Below are the code and all the weights of a small trained network. Each question names an input and a class and asks about switching units off, where a switched-off unit gives its printed mean instead of its output.

import numpy as np


def w(rows, s, z=0):
    codes = np.array(rows[::2]) - 128.0
    scale = np.full(codes.shape[1], s)
    scale[-1] = z or s
    return codes * scale


def norm(h):
    return h / np.sqrt((h * h).mean(-1, keepdims=True) + 1e-5)


def f(y):
    return np.maximum(y, 0)


def log_softmax(a):
    a = a - a.max(-1, keepdims=True)
    return a - np.log(np.exp(a).sum(-1, keepdims=True))


def net(x, mask):
    res = np.array(x, float).reshape(1, 7) / 4 @ E
    u = 0
    for l in range(3):
        y = f(norm(res) @ A[l][:, :-1].T + A[l][:, -1])
        res = res + np.where(mask[u : u + 9], y, B[l][:, -1]) @ B[l][:, :-1]
        u += 9
    return log_softmax(norm(res)[-1] @ U[:, :-1].T + U[:, -1])


A, B = {}, {}
E = w([
[165,109,147,247,174,141,170],'x0',
[177,200,197,123,135,170,88],'x1',
[133,114,152,111,128,132,149],'x2',
[107,135,133,131,132,134,129],'x3',
[127,203,130,128,89,67,221],'x4',
[130,123,132,121,127,137,138],'x5',
[127,126,134,126,126,127,130],'x6',
],0.014)
A[0] = w([
[109,227,100,36,70,66,171,111],'0.n1',
[140,209,135,124,127,106,160,28],'0.n2',
[135,215,124,140,121,71,219,1],'0.n3',
[92,139,113,8,118,116,66,195],'0.n4',
[191,229,197,115,135,184,88,157],'0.n5',
[164,185,195,148,124,169,88,39],'0.n6',
[150,184,150,98,137,145,122,152],'0.n7',
[137,182,124,132,134,103,183,20],'0.n8',
[149,164,135,43,82,125,89,81],'0.n9',
],0.017,0.005)
B[0] = w([
[139,133,106,65,255,104,136,250],'0.n1',
[49,157,202,145,148,97,202,179],'0.n2',
[147,128,108,123,11,147,116,223],'0.n3',
[182,149,95,172,28,136,159,248],'0.n4',
[138,166,226,207,187,82,93,242],'0.n5',
[208,133,17,54,113,192,103,191],'0.n6',
[77,146,127,138,109,84,102,180],'0.n7',
[132,114,117,170,80,153,80,175],'0.n8',
[27,95,210,131,111,142,101,199],'0.n9',
],0.022,0.015)
A[1] = w([
[170,185,187,149,126,143,89,5],'1.n1',
[168,139,87,101,90,152,164,25],'1.n2',
[150,83,122,133,228,141,126,169],'1.n3',
[123,115,122,94,145,137,118,51],'1.n4',
[138,157,130,38,250,97,110,119],'1.n5',
[91,109,100,74,78,162,161,45],'1.n6',
[179,143,153,85,102,148,130,75],'1.n7',
[133,178,176,133,128,128,98,4],'1.n8',
[149,178,110,124,145,100,189,107],'1.n9',
],0.021,0.0023)
B[1] = w([
[190,107,69,35,103,211,88,247],'1.n1',
[108,148,145,176,161,79,221,197],'1.n2',
[97,66,94,176,192,180,112,173],'1.n3',
[127,135,126,74,74,128,127,135],'1.n4',
[116,66,34,94,251,75,161,208],'1.n5',
[159,99,30,160,160,159,111,195],'1.n6',
[95,166,119,193,144,77,71,161],'1.n7',
[154,137,217,149,93,84,159,214],'1.n8',
[113,148,125,119,65,196,81,173],'1.n9',
],0.021,0.014)
A[2] = w([
[180,33,137,105,125,141,97,130],'2.n1',
[117,103,113,167,39,96,208,44],'2.n2',
[184,150,254,139,35,143,97,48],'2.n3',
[47,122,99,209,85,165,165,93],'2.n4',
[39,41,168,180,125,156,66,125],'2.n5',
[69,171,242,96,193,83,149,2],'2.n6',
[197,205,95,136,62,118,142,107],'2.n7',
[166,65,86,162,203,48,197,98],'2.n8',
[99,93,117,158,162,202,152,84],'2.n9',
],0.019,0.0041)
B[2] = w([
[78,170,110,227,153,158,175,181],'2.n1',
[237,69,79,164,180,98,138,225],'2.n2',
[79,217,110,48,3,195,116,231],'2.n3',
[110,50,139,176,175,127,185,233],'2.n4',
[124,192,149,68,128,78,140,164],'2.n5',
[77,86,185,229,169,74,178,176],'2.n6',
[120,110,205,102,58,128,97,239],'2.n7',
[108,153,160,89,56,156,104,247],'2.n8',
[156,149,178,101,123,60,100,175],'2.n9',
],0.027,0.015)
U = w([
[180,53,101,177,81,122,178,228],'0',
[53,171,214,150,188,68,149,181],'1',
[142,214,181,120,22,204,83,174],'2',
[156,183,83,159,232,214,59,18],'3',
[88,126,5,38,147,126,147,2],'4',
],0.016,0.0023)

Each question gives the input, the list of numbers given to net, and the class t.
The units are the neurons (one row each of A and B). Each row of codes is followed by its name. A weight is (code - 128) times the scale printed after its matrix; where a second scale follows, it is the last column's (A, B and U).
mask holds one flag per neuron, layer by layer. A switched-off neuron (its flag False) gives its mean, the last column of its row in B, instead of its output. The means were averaged over made-up inputs and are rounded, as every weight is.
A unit's drop is (log p(t) with every unit on - log p(t) with that unit switched off) / (log p(t) with every unit on - log p(t) with every unit switched off).
The circuit of an input: a set's keep is (log p(t) with only the set's units on - log p(t) with every unit switched off) / (log p(t) with every unit on - log p(t) with every unit switched off). Starting from the 12 units with the biggest drops (on a tie, the unit counted first), units are removed one at a time, each time the one whose removal leaves the highest keep (on an exact tie, the one counted first), for as long as the keep stays at least 0.8.
units of the circuit, in order: the units of the circuit, biggest drop first
k most important neurons: the k neurons with the biggest drops, biggest first
k most important neurons of layer l: the k neurons of layer l with the biggest drops, biggest first
input [3,2,-1,-7,-7,8,0], class 3: 2 most important neurons of layer 0 -> [0.n4 0.n3]
input [-6,-8,-7,-8,1,-4,-1], class 4: 4 most important neurons -> [0.n1 0.n3 0.n8 1.n5]
input [1,6,-1,3,-7,-4,6], class 3: 4 most important neurons -> [0.n3 0.n4 0.n6 0.n8]
input [-1,-1,-1,-7,8,5,1], class 4: most important neuron -> [0.n1]
input [0,-1,2,5,-1,0,5], class 0: 3 most important neurons of layer 0 -> [0.n5 0.n1 0.n9]
input [0,0,-3,-8,6,-8,-1], class 4: 2 most important neurons -> [0.n4 0.n1]
input [1,2,3,8,-1,-4,-5], class 3: 4 most important neurons -> [0.n4 0.n3 0.n6 0.n5]
input [3,7,0,3,-8,4,-5], class 3: 2 most important neurons -> [0.n4 0.n3]
input [3,2,6,-2,-7,-4,-4], class 3: 3 most important neurons of layer 0 -> [0.n4 0.n3 0.n1]
input [-1,-1,-6,3,-8,-6,6], class 0: 2 most important neurons -> [0.n5 0.n1]
input [7,1,1,5,-6,-6,3], class 3: 2 most important neurons -> [0.n4 0.n9]
input [0,1,5,-6,8,-2,0], class 1: 2 most important neurons -> [0.n1 0.n4]
input [3,0,-8,-4,3,-6,1], class 0: 2 most important neurons -> [0.n5 0.n3]
input [-5,1,-6,-5,4,1,-4], class 1: 2 most important neurons -> [0.n1 0.n9]
input [-6,7,0,7,8,-4,1], class 1: units of the circuit, in order -> [0.n1]
input [-5,-8,5,4,0,-7,8], class 0: 2 most important neurons of layer 0 -> [0.n4 0.n5]
input [-6,-3,4,-8,-2,7,-5], class 0: 2 most important neurons of layer 0 -> [0.n4 0.n5]
input [-4,-6,-1,-7,-1,-6,-4], class 0: 2 most important neurons of layer 0 -> [0.n4 0.n5]
input [-2,-8,8,1,8,4,0], class 4: 2 most important neurons of layer 0 -> [0.n1 0.n4]
input [-2,0,3,4,7,6,7], class 4: 3 most important neurons of layer 0 -> [0.n1 0.n5 0.n3]
input [-7,-6,-3,-7,0,-2,-4], class 0: 2 most important neurons of layer 0 -> [0.n4 0.n5]
input [-4,-3,7,0,7,8,2], class 4: most important neuron of layer 0 -> [0.n1]
